Below are the code and all the weights of a small trained network. Each question names an input and a class and asks about switching units off, where a switched-off unit gives its printed mean instead of its output.

import numpy as np


def w(rows, s, z=0):
    codes = np.array(rows[::2]) - 128.0
    scale = np.full(codes.shape[1], s)
    scale[-1] = z or s
    return codes * scale


def f(y):
    return np.maximum(y, 0)


def log_softmax(a):
    a = a - a.max(-1, keepdims=True)
    return a - np.log(np.exp(a).sum(-1, keepdims=True))


def net(x, mask):
    res = np.array(x, float).reshape(1, 8) / 4 @ E
    y = f(res @ A[0][:, :-1].T + A[0][:, -1])
    res = res + np.where(mask, y, B[0][:, -1]) @ B[0][:, :-1]
    return log_softmax(res[-1] @ U[:, :-1].T + U[:, -1])


A, B = {}, {}
E = w([
[128,127,131,126,130],'x0',
[59,74,191,228,179],'x1',
[207,210,255,170,113],'x2',
[217,13,153,134,53],'x3',
[130,131,118,136,122],'x4',
[131,131,118,137,123],'x5',
[128,129,125,130,126],'x6',
[126,127,132,126,126],'x7',
],0.011)
A[0] = w([
[44,179,84,76,210,204],'N0',
[86,61,164,241,207,163],'N1',
[74,182,185,228,124,148],'N2',
[148,255,130,142,163,171],'N3',
[177,87,154,145,111,116],'N4',
[150,160,119,56,104,198],'N5',
[115,43,104,129,98,151],'N6',
[116,83,89,105,164,205],'N7',
[158,195,174,171,101,182],'N8',
[197,139,169,168,112,83],'N9',
[206,117,192,158,83,60],'N10',
[141,90,81,94,80,158],'N11',
[55,154,52,108,196,213],'N12',
[184,123,157,81,113,196],'N13',
[235,97,165,160,113,94],'N14',
[73,124,50,143,145,169],'N15',
[148,40,97,66,104,190],'N16',
[197,188,76,25,92,253],'N17',
[126,211,152,143,157,125],'N18',
[146,89,151,187,118,163],'N19',
[147,208,181,60,131,127],'N20',
[158,90,109,66,159,165],'N21',
[72,208,114,132,147,217],'N22',
],0.013,0.0074)
B[0] = w([
[129,176,132,66,73,230],'N0',
[43,117,255,170,143,222],'N1',
[119,159,183,110,219,205],'N2',
[208,89,164,110,156,210],'N3',
[61,143,107,125,82,170],'N4',
[187,93,95,119,99,195],'N5',
[96,66,141,230,134,192],'N6',
[91,119,89,151,69,191],'N7',
[180,161,174,69,169,200],'N8',
[106,156,145,69,110,176],'N9',
[83,168,115,74,53,188],'N10',
[120,125,53,146,138,195],'N11',
[75,179,154,56,58,227],'N12',
[134,157,83,108,114,189],'N13',
[67,172,94,92,81,192],'N14',
[76,147,134,115,74,198],'N15',
[117,93,16,199,151,219],'N16',
[222,116,47,102,81,254],'N17',
[209,52,175,183,203,183],'N18',
[56,133,163,147,99,175],'N19',
[165,123,137,125,125,187],'N20',
[127,132,75,142,129,177],'N21',
[167,153,191,63,152,207],'N22',
],0.01,0.019)
U = w([
[140,152,117,47,67,241],'0',
[41,155,203,98,99,167],'1',
[243,96,172,108,154,20],'2',
[136,125,210,135,244,7],'3',
[152,74,67,195,138,166],'4',
[82,20,174,235,122,93],'5',
],0.011,0.0017)

Each question gives the input, the list of numbers given to net, and the class t.
The units are the neurons (one row each of A and B). Each row of codes is followed by its name. A weight is (code - 128) times the scale printed after its matrix; where a second scale follows, it is the last column's (A, B and U).
mask holds one flag per neuron, in row order. A switched-off neuron (its flag False) gives its mean, the last column of its row in B, instead of its output. The means were averaged over made-up inputs and are rounded, as every weight is.
A unit's drop is (log p(t) with every unit on - log p(t) with that unit switched off) / (log p(t) with every unit on - log p(t) with every unit switched off).
The circuit of an input: a set's keep is (log p(t) with only the set's units on - log p(t) with every unit switched off) / (log p(t) with every unit on - log p(t) with every unit switched off). Starting from the 12 units with the biggest drops (on a tie, the unit counted first), units are removed one at a time, each time the one whose removal leaves the highest keep (on an exact tie, the one counted first), for as long as the keep stays at least 0.8.
units of the circuit, in order: the units of the circuit, biggest drop first
k most important neurons: the k neurons with the biggest drops, biggest first
drop of u: that unit's drop, to one decimal
input [-6,4,-6,1,0,6,-7,-2], class 5: units of the circuit, in order -> N6
input [-4,1,3,-8,4,-8,-2,1], class 3: 2 most important neurons -> N17; N2
input [5,1,1,-8,-4,-8,4,2], class 3: 4 most important neurons -> N18; N17; N3; N2
input [-5,1,8,-6,-4,2,-7,1], class 3: 2 most important neurons -> N2; N17
input [1,3,6,1,3,-7,0,7], class 1: 2 most important neurons -> N10; N14
input [-3,5,0,4,8,3,-3,8], class 5: 2 most important neurons -> N12; N0
input [-5,4,-7,0,-6,-3,7,7], class 1: 4 most important neurons -> N12; N0; N18; N15
input [-6,1,0,1,4,5,-8,7], class 5: 2 most important neurons -> N12; N0
input [6,1,-3,6,-7,2,-6,6], class 5: 2 most important neurons -> N17; N6
input [4,0,-5,7,4,5,7,-1], class 4: 2 most important neurons -> N1; N16
input [-5,5,-3,0,-1,-3,8,5], class 1: 2 most important neurons -> N18; N16
input [1,7,7,0,3,2,6,0], class 3: 3 most important neurons -> N2; N12; N18
input [3,0,1,-2,-8,-7,-8,7], class 2: drop of N1 -> 0.1
input [-5,1,-2,-7,2,2,-4,-1], class 1: units of the circuit, in order -> N17
input [-5,2,-5,-7,-1,0,2,5], class 1: drop of N17 -> 0.2
input [2,1,1,-4,-1,2,5,4], class 3: drop of N17 -> 0.2
